1: -1.89  -4.37  +0.44  -0.42  -0.06  -2.69  +1.95  +1.38  -5.37  +2.45  -0.95  +3.87  +0.79  +2.96  +2.54  -1.77  +0.62  +3.86  +2.42  -0.28  +2.53  -0.84  +2.27  +1.50  +0.06  -1.65  +1.58  +1.57  +4.31  +2.55  -0.80  -0.89
2: -0.03  -2.81  +3.73  +1.71  +0.03  -2.50  +3.51  +3.82  +0.10  -0.09  -1.13  -1.96  -0.76  -2.52  +0.62  -4.75  +1.94  +1.94  -1.89  -4.52  +2.91  -1.96  -2.06  +2.91  +1.28  -2.26  +3.72  +2.15  +1.54  -1.99  -2.38  +3.89
3: -3.64  -1.97  -0.20  +0.47  -0.90  +1.36  -4.18  -0.93  +0.20  -1.92  +2.01  +1.82  +0.50  -2.16  -3.04  -1.31  +2.80  -1.70  +5.51  +0.76  -0.75  -1.68  +0.89  -0.57  -5.61  +0.14  -0.95  +2.32  -4.12  -0.79  -0.19  -0.11
4: +1.85  +1.88  -2.03  -1.19  +3.52  -1.08  +1.03  -1.10  +5.25  -3.73  -1.27  -0.71  -1.35  -1.20  -5.38  +3.44  +1.24  +0.28  -0.43  -1.53  -3.09  +6.48  +0.05  -2.56  +5.75  +3.35  +0.28  -4.00  -4.63  -1.59  -2.84  -1.61
5: -0.02  -3.07  +2.94  -1.37  -1.02  +2.05  -1.17  +2.17  +1.74  -1.68  +1.17  +1.86  -0.78  -0.09  -0.39  -0.24  +0.62  +0.82  +0.30  +0.81  +2.85  -4.65  -1.03  +1.27  -0.11  -0.97  +0.80  -0.45  +2.62  -2.35  +2.94  +2.22
6: +1.00  -2.81  -0.39  +3.58  -0.37  -0.70  +2.50  -0.28  -2.06  -1.82  -1.67  +2.51  +2.93  +1.75  +3.22  -2.45  -1.74  +2.24  +4.39  +0.29  +4.62  -5.75  +1.56  +1.27  -2.53  -4.91  -1.70  +2.20  +2.16  +1.02  -2.20  -0.13 : 1 5 2 3
7: +2.21  +1.33  -0.68  -3.77  +2.16  -1.26  +4.79  +3.48  -0.96  +6.45  -0.53  +0.12  -4.37  -2.94  +5.78  -0.22  +2.46  -1.54  -2.84  -0.69  -0.94  -1.83  -4.02  +3.20  +3.76  +1.89  +0.78  +0.43  +0.76  -5.66  +1.75  +0.76 : 2 5 1 4
8: +0.01  +2.39  -2.51  -0.13  +1.23  +1.60  -6.21  +0.37  +4.15  -3.91  +0.78  -0.47  +1.14  -1.35  -4.10  +0.47  -0.74  +1.23  +2.82  +1.93  -0.08  +1.78  -0.62  -1.30  +2.46  -0.61  -3.88  -3.13  -3.03  -0.84  +2.19  -3.28 : 4 3 5 6
9: -1.12  -1.80  +3.89  -0.83  +0.71  -0.42  -3.88  -1.73  +3.96  -4.27  -0.06  +3.62  +4.90  +3.11  -2.57  +1.60  +2.36  +3.71  +2.47  +3.60  +0.16  -0.32  +2.19  +0.67  -2.77  -0.62  -1.91  -0.99  -3.25  +1.87  -0.99  +1.17 : 3 8 5 6
10: +1.63  -0.43  +3.63  +2.33  -3.23  -4.28  +3.64  +1.22  -1.16  +1.87  -2.57  +1.25  +2.69  +0.94  +7.21  -3.47  +0.74  -0.58  -0.32  +1.41  +1.98  -5.15  +1.08  +0.93  +2.53  -4.04  +0.72  +3.74  +5.43  +3.38  -0.20  +1.20 : 6 1 2 5
11: +1.61  +2.31  -1.09  -1.15  -1.66  -0.44  +4.29  +0.92  +1.06  +2.54  -1.85  -0.66  -3.19  -1.12  +4.65  -1.28  +0.84  -1.72  -2.59  -1.79  +5.14  -3.68  -0.79  +2.57  +4.34  +0.90  +1.04  -1.16  +0.84  -1.71  -0.24  +3.34 : 7 2 5 10
12: -1.69  -2.23  +2.57  +2.82  +0.17  -0.79  -3.22  -3.64  +0.63  -3.50  +0.48  -0.03  +0.16  +2.66  -2.01  -0.67  +1.62  +3.53  +2.30  +0.50  +3.30  -2.13  -0.57  +2.57  +0.81  -2.59  -0.89  -1.09  +0.08  +3.32  -0.68  +3.68 : 9 5 6 3
13: +1.08  -4.66  +2.58  +0.48  +0.66  +1.19  +0.96  -3.56  +3.98  -2.81  -1.20  +1.68  +3.65  -1.02  -5.87  +0.65  -3.64  +2.46  +5.80  +2.18  +2.77  +0.70  +0.24  -0.01  -5.97  -1.99  -4.43  +2.65  -2.66  -0.32  -1.48  +1.69 : 9 3 12 6
14: -1.13  -0.84  +1.83  +1.08  -0.89  +1.57  +3.30  +2.33  -1.76  +0.60  -1.32  +0.38  +3.91  +1.52  +4.18  -3.74  -0.64  -1.69  -0.53  -0.75  +3.61  -5.86  +0.35  +1.91  +0.05  -3.75  +4.56  +3.22  +4.48  +3.61  +1.33  +0.88 : 10 6 1 5
15: +3.11  +2.05  -1.42  -1.85  +0.58  -1.41  +6.16  +0.97  -2.41  +3.13  -0.32  -1.75  -3.16  +1.82  +5.66  -2.16  +1.81  -2.21  -6.37  -2.74  -0.91  -1.11  -0.45  +3.93  +1.72  -3.69  +3.54  +0.41  +3.60  -0.88  -1.22  +0.45 : 11 7 2 14
16: +1.33  +4.32  +0.61  -2.79  -1.07  -1.06  +2.48  +1.22  -1.36  +3.08  -2.78  +1.98  +0.17  -0.81  +2.20  -2.43  +2.54  -2.08  -5.78  -1.85  -1.72  -0.15  -1.39  +3.96  +2.31  +2.81  -0.14  +0.38  +2.66  -2.86  +3.03  +0.92 : 7 11 15 5
17: +2.30  +2.26  +1.82  +2.06  -1.30  -0.48  +5.24  +0.20  -1.82  +1.50  -0.55  -1.69  +0.24  +1.27  +8.35  -3.77  +0.05  -3.13  -2.30  +0.50  +0.03  +0.62  +2.77  +0.85  +2.03  +2.17  +2.31  -2.13  +3.23  +1.37  -2.61  +1.70 : 15 11 10 16
18: +0.98  -1.72  +2.38  +1.03  -0.30  -0.98  +4.49  +2.79  +1.12  +2.96  -2.00  +0.71  +2.27  -2.71  +0.94  -1.85  +8.22  +2.44  -0.78  +1.32  +0.48  -3.93  -0.40  +1.59  +3.56  -0.34  +0.40  +1.99  -0.13  -3.05  +1.33  -0.56 : 2 5 16 11
19: +1.78  +3.70  -0.98  -1.91  +0.94  -0.94  +4.04  +3.00  +0.89  +4.52  +2.75  -1.54  -4.41  -0.98  +0.30  -1.51  +1.28  -0.53  -4.03  +0.64  -1.76  +0.83  -0.34  +1.90  +5.33  +3.90  +1.50  -1.96  +0.43  -3.34  -0.51  +0.16 : 7 16 11 15
20: +2.24  -0.16  +0.05  +1.92  -0.72  -0.94  +3.55  +1.08  -0.03  +0.66  +1.79  -1.71  -2.70  +2.05  +2.69  -0.98  +0.29  -0.05  -1.84  -1.79  +1.14  -0.80  -2.25  +1.36  -0.93  -0.45  +1.01  +1.46  +3.09  -0.99  +0.11  -0.18 : 15 11 2 5
21: +1.76  -1.25  +5.24  +0.15  -3.19  -1.00  +0.88  -1.24  -0.51  -2.66  +0.09  -2.51  +2.46  +2.00  -2.96  -0.12  -1.44  +0.36  -1.69  -0.70  +3.45  -1.82  +1.43  +0.60  -0.31  -1.76  +2.06  +0.30  +3.13  +1.78  -3.58  -2.08 : 20 12 5 14
22: +0.14  -5.75  +2.89  +2.34  +1.41  +1.25  -2.19  -5.70  -1.36  -0.90  -0.77  +0.37  +1.66  -0.52  -0.70  +0.93  -1.19  +2.90  +1.56  -1.44  +2.70  -0.04  -3.84  -0.02  -0.83  -1.92  +1.82  +1.66  +2.65  +1.65  -2.04  +1.75 : 12 21 5 6
23: +3.71  +3.93  -1.17  -0.58  +1.36  +1.21  +2.45  +1.09  -0.60  +2.61  +2.30  -1.84  -1.97  +3.05  +3.51  +2.53  -1.83  -3.31  -5.88  +1.62  -1.62  +5.65  -1.19  -3.48  +0.55  +4.95  +3.30  -4.61  -0.59  +0.74  -2.34  -2.51 : 19 17 20 15
24: +1.46  +2.75  -1.93  +0.16  +0.43  +0.02  -2.82  +0.16  -0.02  -1.40  -0.39  -0.95  -0.17  -0.39  -5.60  +3.09  -1.03  -0.43  +2.26  +1.01  -5.52  +2.08  +0.16  -4.70  +2.13  +3.62  -1.13  -2.04  -3.06  +0.96  +3.27  -3.03 : 8 4 3 23
25: +1.42  +5.97  -2.66  -4.19  +0.23  +0.36  +1.50  +0.40  +1.33  -0.78  +1.67  -3.25  +0.38  -0.08  +1.77  +2.98  -4.87  -2.75  -3.27  -0.05  -4.31  +4.82  -1.56  -4.00  +4.73  +2.64  -0.56  -2.31  -1.00  -2.60  +0.66  -1.83 : 23 24 19 4
26: +2.85  -1.86  +4.90  -2.54  -1.56  -3.92  +3.98  -1.14  +2.23  +0.55  -1.28  +2.46  -1.85  +2.57  +5.71  -3.07  -1.81  -1.28  -4.04  -2.65  +1.30  -3.85  +0.63  +4.05  +0.61  -1.24  +1.13  +2.37  +3.18  +0.71  -2.02  +3.76 : 10 20 11 15
27: -2.96  +0.84  -4.36  +0.74  +1.92  +3.22  -5.25  +1.89  +4.07  -3.85  +2.53  +0.14  -1.42  -0.91  -6.06  +2.53  -0.73  +3.89  +1.16  +1.14  -4.09  +6.89  +0.31  +0.22  +1.38  -1.15  -1.08  -3.00  -5.02  +1.31  +0.70  -0.66 : 8 24 4 9
28: -1.13  -1.38  -1.15  -2.38  -1.96  -4.73  -0.95  -1.37  -2.00  -1.38  +0.10  -1.21  +0.11  -1.57  +1.56  -1.18  +3.09  +2.36  -3.56  +1.42  -2.81  +1.04  -2.26  -0.06  +2.06  -0.40  -0.87  -1.19  +3.29  -0.72  +1.69  +3.41 : 20 16 5 12
29: +2.69  +1.76  +2.44  +1.74  +0.48  -1.06  +3.67  +0.86  -2.66  +5.23  +1.28  -0.27  +1.10  +1.46  +4.73  -2.90  +2.41  -0.46  -4.18  -2.24  +0.12  +1.12  +1.88  -1.12  +4.97  +4.12  +1.21  +0.09  +4.17  -2.91  -0.18  -0.49 : 17 16 19 20
30: -0.57  +4.73  +0.50  -0.45  +0.71  -1.63  +0.54  -1.03  +1.03  +2.60  +0.19  -1.01  -2.93  +2.48  -1.36  +1.02  -0.92  -2.68  -1.02  +2.53  -3.24  +1.16  +4.88  +0.02  -0.30  +4.00  -2.50  -3.98  +1.34  +1.07  -0.54  +0.00 : 19 24 23 25
31: -2.04  -1.66  +0.20  -0.74  +1.51  +0.43  -4.83  -0.14  +1.33  -3.45  -0.26  -0.20  +2.71  +0.01  -3.74  -0.49  +1.06  +2.32  +3.94  -1.25  +0.37  +0.69  -0.14  -2.21  -1.28  -1.15  -3.28  +1.60  -3.08  +0.78  -0.28  -1.33 : 3 8 9 12
32: +0.88  +2.54  -1.53  +2.76  +2.42  +1.24  -6.30  -0.69  +3.86  -3.76  -0.27  +0.87  -0.50  -0.23  -4.79  +1.82  +1.40  +2.22  +2.28  +0.93  -3.01  +2.87  +0.87  -3.13  +0.57  +0.62  -3.37  -3.02  -4.76  -0.58  +0.54  -2.71 : 8 24 27 31
33: +1.32  +5.05  +1.22  +1.51  +1.08  -1.28  +1.37  -0.52  +1.43  +0.06  +0.40  -1.87  +2.63  -0.04  -2.72  +2.91  +1.62  +2.13  +2.21  +2.20  -3.50  +2.47  +3.12  -1.44  +2.04  +3.36  -6.44  -2.13  -4.09  -1.64  +1.47  -0.20 : 24 32 30 8
34: +0.59  +0.35  +2.16  +3.04  -1.77  -3.23  +4.20  -1.81  +1.67  +3.62  -1.70  -2.26  +0.54  -0.20  +4.97  -7.82  +5.41  +0.21  -1.96  -1.67  +5.21  -4.67  +2.89  +2.02  +3.59  -4.10  +2.35  +3.07  +4.70  -1.12  -2.66  +5.96 : 10 2 11 26
35: +1.31  +1.96  +0.07  +0.55  -0.14  +0.48  -2.03  -1.33  +4.29  -3.23  +3.16  -0.83  -0.77  +0.55  -5.88  +4.36  -2.96  +2.28  -0.75  +0.00  -2.84  +5.72  -1.03  -2.19  +3.40  +2.72  +0.50  -5.95  -1.12  +3.21  -2.04  -5.26 : 4 24 32 27
36: +0.34  +1.45  -0.82  -1.05  -0.46  -1.18  +6.11  +1.95  -0.32  +3.54  -3.76  +2.18  -0.93  +1.00  +1.93  -0.45  +4.57  +0.62  -2.57  +0.63  -1.33  +1.17  -0.41  +3.69  +0.02  +0.26  -0.30  +1.66  -0.08  -2.12  +0.17  +1.06 : 16 18 20 7
37: -3.70  -1.18  +1.98  +3.49  -0.96  +0.81  -4.36  -0.46  +0.80  -2.49  -2.41  -0.61  +4.05  -1.34  -2.69  -2.14  +4.12  +2.41  +6.24  -0.74  -0.53  -0.29  +1.40  +1.12  -1.00  -0.88  -5.65  -0.65  -1.10  +1.97  +0.40  +0.38 : 31 3 12 9
38: +2.28  -1.30  -1.02  -1.10  -1.95  -0.17  +2.56  -1.62  -1.09  +3.42  -3.92  +3.35  -2.33  -3.33  +5.89  +0.81  +4.33  +1.23  +0.60  -1.66  +2.37  -3.03  -1.43  +1.51  -1.77  -2.42  +1.76  +2.46  +1.84  -2.07  +0.54  -0.11 : 36 20 11 18
39: -1.50  +0.64  -0.18  -1.05  +0.36  -0.60  +4.12  +0.93  +2.07  +2.38  +0.72  +0.58  -0.83  -1.61  +2.36  +0.46  +4.43  +1.24  -4.30  -0.95  +2.47  -1.52  +0.36  +3.97  +5.33  -1.99  +2.59  -2.05  -0.73  -0.35  +1.41  +2.72 : 11 36 18 19
40: -0.95  +0.01  +2.15  +1.43  +0.35  +0.24  +3.39  +2.58  +3.07  +0.40  +0.35  +0.92  -1.76  -0.52  +2.78  +1.81  +2.29  -0.23  -4.25  -0.47  +2.49  -1.69  +2.90  +1.92  +3.68  -0.94  +2.21  +0.67  +1.04  -1.10  -2.11  +2.47 : 39 11 20 36
41: +1.33  +1.07  -0.81  -3.42  +0.41  -3.45  +3.26  +0.58  -3.29  +5.46  +0.07  -0.29  -4.52  +0.69  +7.35  -0.41  +2.27  -0.97  -6.11  -3.12  +3.19  -1.59  -1.85  -0.29  +4.66  -1.53  +4.32  +0.24  +3.19  -2.82  +0.92  +3.01 : 15 11 7 39
42: -2.11  -0.66  -0.91  +0.79  +3.40  +1.77  -5.56  -0.54  +6.08  -0.62  -0.58  -0.71  +3.01  -0.40  -3.78  +4.01  +1.98  +2.16  +3.43  +2.04  -1.75  +3.32  -0.27  -2.05  +1.86  -1.39  -1.57  -0.46  -8.13  -0.21  +0.04  -3.06 : 32 8 31 27
43: -1.64  -3.64  +4.06  +1.82  +1.92  +2.19  -2.67  +1.20  +2.55  -1.28  -0.66  +1.53  -0.81  +0.19  -5.61  -0.44  +1.90  +3.17  +3.80  +3.08  -1.94  +1.35  +3.20  +0.69  -3.04  -1.02  -2.86  -1.55  -2.06  -0.44  +0.03  +1.06 : 9 31 37 3
44: -0.60  -2.76  -2.17  +2.51  +0.73  +1.68  -2.07  -1.40  -0.49  -2.62  +0.16  +4.64  +1.11  +0.94  -7.12  -0.43  +2.86  +1.49  +4.46  +2.23  -0.22  -2.08  +5.49  +1.16  -3.45  -0.52  -2.18  -2.38  -4.16  -1.34  +3.19  +1.43 : 43 3 9 31
45: +1.59  -2.49  -0.16  +1.22  +1.35  +0.86  -2.37  +1.61  +1.68  -0.71  -0.27  +1.85  +2.58  +0.93  -0.13  +0.80  -0.07  +3.31  -1.31  +1.12  +0.64  +0.14  -0.35  -2.86  -0.36  -0.85  +0.98  +1.28  -0.20  +0.03  -0.71  +0.69 : 31 5 22 9
46: -1.06  -3.47  +0.27  +3.51  +2.52  +0.31  -5.40  +0.55  +4.40  -1.49  +0.74  +2.01  +3.83  +0.73  -5.49  +0.13  -0.34  +1.69  +2.52  +0.75  -0.08  -0.22  -0.05  -1.18  -2.69  -2.50  -0.59  -0.09  -3.51  +0.41  +0.54  -0.56 : 31 43 45 9
47: -1.28  +3.33  -1.29  -0.76  -2.30  -0.37  +0.53  +3.64  -1.21  +1.44  -0.94  +1.18  -1.70  -0.91  +3.45  -1.55  +2.02  -1.98  -0.11  +2.05  -2.69  +0.46  +0.68  +0.81  +1.02  +2.55  -1.51  -0.26  +1.42  -1.97  +2.62  +3.75 : 16 36 28 19
48: -0.88  -4.03  +0.55  +1.23  -2.21  +0.17  +1.50  -2.39  -2.46  -1.85  -0.66  +1.31  +2.70  +3.47  +2.82  -2.66  +1.67  -0.30  +1.69  +0.74  +4.40  -6.98  +7.96  -3.02  -0.47  -8.50  +1.73  +2.35  +2.83  +2.91  -0.87  +2.28 : 6 14 10 1
49: -0.39  +3.21  +0.49  +1.23  -2.13  +0.49  +0.23  +1.59  +0.99  -0.30  +3.39  -2.04  -2.35  -1.92  +1.23  -0.40  -4.29  +0.14  +0.70  -0.03  -2.82  -1.35  +2.38  +0.04  +2.93  +0.10  -1.93  -2.87  +1.00  +1.83  +1.74  -2.48 : 30 47 20 24
50: -4.87  -0.97  -3.22  +0.47  -0.31  +1.73  -1.89  +2.08  -1.59  +1.55  +0.64  -0.88  -0.90  -1.33  -3.15  +3.15  -3.44  -0.31  +2.92  -0.55  -2.55  +0.26  -2.52  -1.85  -3.52  +0.68  -1.91  -0.90  -1.04  +1.17  +3.24  -1.72 : 24 31 3 49
51: +3.63  +2.80  -3.59  +0.25  +0.80  +0.17  +2.10  +0.43  +0.43  -0.22  +0.83  -0.88  -0.60  -0.58  -0.94  +0.61  -2.57  -3.62  -0.84  +1.29  -3.03  +5.01  +1.98  -1.19  +0.89  +3.80  -0.48  -4.03  -1.93  -1.44  -0.33  -0.31 : 25 30 23 24
52: +0.10  -4.37  +4.62  +1.20  -1.93  -1.97  +0.33  -1.12  +0.37  -2.06  +0.37  +5.42  +6.10  +0.31  -0.65  -3.12  +5.96  +4.55  +3.52  -0.82  +4.75  -5.12  +3.92  +1.84  -3.16  -5.17  +0.23  +1.22  +1.74  +1.68  -0.34  +3.56 : 6 48 12 9
53: +2.42  +0.74  +0.82  +0.50  +1.98  -0.32  -1.74  +1.32  -1.48  +2.02  +1.33  -4.02  +6.17  -1.17  -0.47  +0.04  -2.83  -3.42  +0.37  +2.58  -1.29  +2.96  +2.54  -0.20  +0.02  +3.61  +0.28  -3.30  +1.21  +4.86  -1.09  +0.09 : 51 30 49 45
54: -2.59  +4.83  -1.18  -2.10  -0.01  -1.51  +2.81  +0.33  -0.99  +0.55  +0.14  +0.64  -6.36  +0.74  -3.05  +0.97  -0.35  -2.69  -1.12  +0.51  -4.59  +1.18  +3.09  +2.16  +0.10  +1.29  -3.98  +0.26  -3.43  -3.05  +3.37  -1.59 : 30 47 51 49
55: +1.83  -0.27  -2.16  +1.83  +3.38  +2.35  -1.86  -1.18  +3.52  -0.16  -0.73  +0.38  +5.06  +0.23  -3.13  +3.67  -2.20  +1.70  +5.85  +3.71  -0.10  -0.28  +3.21  -3.55  -3.21  -2.47  -1.58  +0.07  -2.29  +1.18  +1.64  +0.02 : 46 31 45 13
56: -1.49  -0.69  -1.65  +0.46  +2.13  +2.78  -4.57  -1.87  +0.10  -1.39  -0.67  +2.35  -1.63  -2.84  -4.95  -3.33  -0.36  +0.78  +5.96  +2.93  +0.53  -0.38  +0.72  +0.61  -3.60  -3.05  -3.29  +0.04  -3.30  +3.30  +2.76  +1.05 : 3 31 44 43
57: +2.36  -2.35  +1.12  -0.62  +2.57  +0.48  -5.83  -0.65  +2.71  -2.99  -2.70  +3.49  -1.64  +0.08  -7.36  -0.66  +2.98  +2.27  +3.74  +5.79  -1.96  +1.23  +1.86  -0.87  -2.93  -0.43  -4.43  -3.66  -3.69  -1.21  +2.98  -0.46 : 43 44 32 56
58: +0.95  +1.38  -2.21  +1.11  +3.23  +1.64  -4.86  -0.69  +3.29  -5.52  +2.94  -5.83  -0.83  +2.21  -5.53  +4.73  +0.59  +1.84  +0.06  +2.01  -4.99  +6.18  -1.42  -2.87  +3.35  +5.51  -0.78  -2.12  -1.38  +0.50  -1.59  -3.18 : 35 24 32 4
59: -0.49  -3.51  +1.22  -1.43  -2.00  -0.31  +5.41  +0.61  -0.86  +0.85  -0.05  -1.07  +1.31  +2.64  +7.34  -2.54  -1.68  -0.88  -2.31  -1.27  +3.17  -2.44  -1.07  +2.56  -0.89  -1.42  +1.03  +2.06  +7.26  +0.19  +0.94  +3.80 : 14 26 20 10
